Here is a tiny trained network, its code and every weight. The questions are about switching its units off for an input and a class, where a switched-off unit gives its printed mean instead of its output.

import numpy as np


def w(rows, s, z=0):
    codes = np.array(rows[::2]) - 128.0
    scale = np.full(codes.shape[1], s)
    scale[-1] = z or s
    return codes * scale


def f(y):
    return y / 2 * (1 + np.tanh(0.7978845608 * (y + 0.044715 * y**3)))


def log_softmax(a):
    a = a - a.max(-1, keepdims=True)
    return a - np.log(np.exp(a).sum(-1, keepdims=True))


def net(x, mask):
    res = np.array(x, float).reshape(1, 8) / 4 @ E
    y = f(res @ A[0][:, :-1].T + A[0][:, -1])
    res = res + np.where(mask, y, B[0][:, -1]) @ B[0][:, :-1]
    return log_softmax(res[-1] @ U[:, :-1].T + U[:, -1])


A, B = {}, {}
E = w([
[113,138,101,114,163,148,177,100,159],'x0',
[130,121,199,69,50,219,76,126,152],'x1',
[179,137,174,192,88,84,116,190,83],'x2',
[155,125,122,117,118,156,163,181,144],'x3',
[150,97,77,48,182,55,24,151,133],'x4',
[48,146,157,95,107,19,97,98,254],'x5',
[115,94,148,103,117,111,112,158,122],'x6',
[57,106,122,95,67,128,94,155,98],'x7',
],0.0074)
A[0] = w([
[94,127,157,84,81,131,216,87,156,69],'n0',
[150,134,111,219,123,121,129,45,125,248],'n1',
[114,79,124,177,156,225,126,93,65,178],'n2',
[165,102,173,89,154,145,78,122,166,113],'n3',
[77,124,153,163,174,104,192,134,82,82],'n4',
[169,89,134,103,162,23,78,93,121,142],'n5',
[159,145,107,93,134,115,81,122,119,64],'n6',
[177,62,63,65,181,75,204,107,108,141],'n7',
[131,129,58,137,130,95,145,150,55,194],'n8',
[145,128,131,139,121,238,140,147,70,249],'n9',
[146,61,166,151,184,116,186,80,140,126],'n10',
[139,150,53,109,189,61,96,169,160,69],'n11',
[188,121,99,109,100,157,1,133,174,83],'n12',
[118,140,152,162,145,88,93,86,206,238],'n13',
],0.0076,0.002)
B[0] = w([
[174,151,180,61,108,169,84,166,145,171],'n0',
[84,131,142,101,181,105,150,183,145,184],'n1',
[155,88,132,110,138,77,161,108,50,219],'n2',
[3,115,95,177,105,135,147,172,144,155],'n3',
[103,93,127,174,148,150,112,138,134,156],'n4',
[94,135,100,92,135,96,189,69,97,186],'n5',
[116,126,80,160,158,161,209,83,120,141],'n6',
[191,43,68,146,140,67,148,142,124,194],'n7',
[157,100,137,133,169,156,55,132,138,180],'n8',
[137,50,135,99,108,107,126,79,76,255],'n9',
[136,131,137,176,154,181,187,166,143,155],'n10',
[191,140,146,86,78,79,118,104,99,187],'n11',
[103,107,129,185,199,150,176,127,190,179],'n12',
[124,153,140,120,70,70,178,148,183,189],'n13',
],0.0076,0.0074)
U = w([
[102,18,125,188,219,201,108,138,87,247],'0',
[196,71,192,75,84,69,158,28,108,243],'1',
[46,176,159,151,132,86,195,202,215,89],'2',
[109,194,255,128,87,198,115,100,200,16],'3',
[195,99,29,133,144,113,84,111,81,6],'4',
],0.0063,0.002)

Each question gives the input, the list of numbers given to net, and the class t.
The units are the neurons (one row each of A and B). Each row of codes is followed by its name. A weight is (code - 128) times the scale printed after its matrix; where a second scale follows, it is the last column's (A, B and U).
mask holds one flag per neuron, in row order. A switched-off neuron (its flag False) gives its mean, the last column of its row in B, instead of its output. The means were averaged over made-up inputs and are rounded, as every weight is.
A unit's drop is (log p(t) with every unit on - log p(t) with that unit switched off) / (log p(t) with every unit on - log p(t) with every unit switched off).
The circuit of an input: a set's keep is (log p(t) with only the set's units on - log p(t) with every unit switched off) / (log p(t) with every unit on - log p(t) with every unit switched off). Starting from the 12 units with the biggest drops (on a tie, the unit counted first), units are removed one at a time, each time the one whose removal leaves the highest keep (on an exact tie, the one counted first), for as long as the keep stays at least 0.8.
units of the circuit, in order: the units of the circuit, biggest drop first
unit that matters most: the unit with the biggest drop
top k neurons: the k neurons with the biggest drops, biggest first
drop of u: that unit's drop, to one decimal
input [-7,-1,3,-8,-6,6,-7,2], class 2: units of the circuit, in order -> [n1, n9]
input [6,6,-7,2,-2,7,5,1], class 3: unit that matters most -> n0
input [-2,1,-5,-1,-2,5,-3,0], class 3: units of the circuit, in order -> [n7, n0, n2]
input [6,-7,1,-6,0,5,-5,-6], class 2: units of the circuit, in order -> [n1, n13]
input [-4,7,-7,8,7,6,-2,1], class 2: units of the circuit, in order -> [n3, n12]
input [-6,2,5,1,6,8,5,-5], class 2: units of the circuit, in order -> [n3, n12]
input [-6,6,0,3,4,-1,-7,8], class 0: top 2 neurons -> [n12, n13]
input [-5,7,5,-3,8,7,8,0], class 2: units of the circuit, in order -> [n3, n12]
input [4,2,-1,6,-4,-8,-3,-4], class 1: top 4 neurons -> [n9, n2, n12, n3]
input [6,7,6,2,8,-6,0,3], class 0: units of the circuit, in order -> [n12, n11]
input [-7,1,-5,3,3,2,5,-6], class 2: top 2 neurons -> [n9, n3]
input [-4,7,8,0,6,0,-3,-6], class 0: drop of n12 -> 0.5
input [-3,6,-2,-4,1,3,1,6], class 2: drop of n12 -> 0.2
input [6,2,-1,8,0,2,6,-2], class 3: unit that matters most -> n2
input [3,1,8,-3,-4,3,6,5], class 3: drop of n13 -> 0.0
input [-8,-4,0,3,-5,5,2,-7], class 2: drop of n13 -> 0.1
input [-2,1,-4,1,-3,8,-8,7], class 3: top 2 neurons -> [n0, n7]
